Below are the code and all the weights of a small trained network. Each question names an input and a class and asks about switching units off, where a switched-off unit gives its printed mean instead of its output.

import numpy as np


def w(rows, s, z=0):
    codes = np.array(rows[::2]) - 128.0
    scale = np.full(codes.shape[1], s)
    scale[-1] = z or s
    return codes * scale


def f(y):
    return np.maximum(y, 0)


def log_softmax(a):
    a = a - a.max(-1, keepdims=True)
    return a - np.log(np.exp(a).sum(-1, keepdims=True))


def net(x, mask):
    res = np.array(x, float).reshape(1, 6) / 4 @ E
    y = f(res @ A[0][:, :-1].T + A[0][:, -1])
    res = res + np.where(mask, y, B[0][:, -1]) @ B[0][:, :-1]
    return log_softmax(res[-1] @ U[:, :-1].T + U[:, -1])


A, B = {}, {}
E = w([
[59,67,195,166],'x0',
[148,167,198,29],'x1',
[188,173,149,247],'x2',
[140,124,125,138],'x3',
[124,130,133,120],'x4',
[127,128,130,125],'x5',
],0.011)
A[0] = w([
[186,172,86,104,251],'neuron 0',
[164,147,149,143,191],'neuron 1',
[148,100,118,42,194],'neuron 2',
[105,83,52,167,62],'neuron 3',
[190,198,12,76,78],'neuron 4',
[121,121,115,111,35],'neuron 5',
[93,105,38,161,106],'neuron 6',
[113,117,70,166,104],'neuron 7',
[129,158,92,118,47],'neuron 8',
[124,164,159,160,107],'neuron 9',
[125,206,189,66,142],'neuron 10',
[141,66,95,53,151],'neuron 11',
[102,8,186,108,177],'neuron 12',
[130,35,84,54,70],'neuron 13',
[76,78,100,99,130],'neuron 14',
[198,172,209,151,210],'neuron 15',
[195,178,219,151,179],'neuron 16',
],0.012,0.0029)
B[0] = w([
[44,61,122,187,225],'neuron 0',
[99,135,73,117,176],'neuron 1',
[92,124,81,163,238],'neuron 2',
[70,134,152,64,200],'neuron 3',
[112,89,216,168,255],'neuron 4',
[137,190,137,139,140],'neuron 5',
[68,110,134,62,204],'neuron 6',
[80,121,82,56,184],'neuron 7',
[179,89,254,102,151],'neuron 8',
[120,129,153,164,166],'neuron 9',
[118,91,99,63,240],'neuron 10',
[107,139,97,186,227],'neuron 11',
[120,96,128,164,243],'neuron 12',
[114,198,111,212,227],'neuron 13',
[150,122,114,198,206],'neuron 14',
[79,136,94,125,225],'neuron 15',
[78,139,86,156,225],'neuron 16',
],0.0084,0.0098)
U = w([
[98,144,96,157,222],'0',
[64,146,63,54,148],'1',
[142,74,254,239,147],'2',
[121,249,28,224,2],'3',
[120,132,82,149,182],'4',
[137,122,87,162,192],'5',
[203,135,148,77,64],'6',
[228,175,188,60,36],'7',
],0.0079,0.0055)

Each question gives the input, the list of numbers given to net, and the class t.
The units are the neurons (one row each of A and B). Each row of codes is followed by its name. A weight is (code - 128) times the scale printed after its matrix; where a second scale follows, it is the last column's (A, B and U).
mask holds one flag per neuron, in row order. A switched-off neuron (its flag False) gives its mean, the last column of its row in B, instead of its output. The means were averaged over made-up inputs and are rounded, as every weight is.
A unit's drop is (log p(t) with every unit on - log p(t) with that unit switched off) / (log p(t) with every unit on - log p(t) with every unit switched off).
The circuit of an input: a set's keep is (log p(t) with only the set's units on - log p(t) with every unit switched off) / (log p(t) with every unit on - log p(t) with every unit switched off). Starting from the 12 units with the biggest drops (on a tie, the unit counted first), units are removed one at a time, each time the one whose removal leaves the highest keep (on an exact tie, the one counted first), for as long as the keep stays at least 0.8.
circuit, biggest first: the units of the circuit, biggest drop first
most important unit: the unit with the biggest drop
top k neurons: the k neurons with the biggest drops, biggest first
drop of u: that unit's drop, to one decimal
input [-7,1,-7,5,-2,4], class 2: circuit, biggest first : (neuron 4; neuron 8)
input [-2,-7,-8,8,-5,-5], class 3: top 2 neurons : (neuron 13; neuron 14)
input [-7,2,4,-1,0,5], class 2: circuit, biggest first : (neuron 4)
input [-7,-4,-4,-7,-4,3], class 2: circuit, biggest first : (neuron 4; neuron 8)
input [6,7,2,-5,-4,-7], class 1: circuit, biggest first : (neuron 4; neuron 10)
input [-6,7,-8,-5,-2,4], class 3: circuit, biggest first : (neuron 13; neuron 11)
input [-2,4,-8,6,6,-7], class 3: circuit, biggest first : (neuron 13; neuron 11)
input [3,-1,5,4,2,-1], class 3: top 2 neurons : (neuron 4; neuron 10)
input [3,4,7,4,-3,0], class 3: circuit, biggest first : (neuron 16; neuron 4)
input [4,7,6,0,6,6], class 1: circuit, biggest first : (neuron 10; neuron 15; neuron 4)
input [-7,6,1,-4,-2,-4], class 2: top 3 neurons : (neuron 4; neuron 0; neuron 8)
input [2,-5,-6,1,5,-3], class 3: circuit, biggest first : (neuron 13; neuron 14)
input [-1,6,5,-3,-3,3], class 1: drop of neuron 14 : 0.2
input [-8,7,-8,7,1,-1], class 2: drop of neuron 4 : 0.8
input [-8,-3,1,7,6,8], class 2: drop of neuron 2 : 0.0
input [2,7,4,-5,6,2], class 1: most important unit : neuron 10
input [4,6,-7,-8,2,-5], class 4: drop of neuron 16 : 0.1
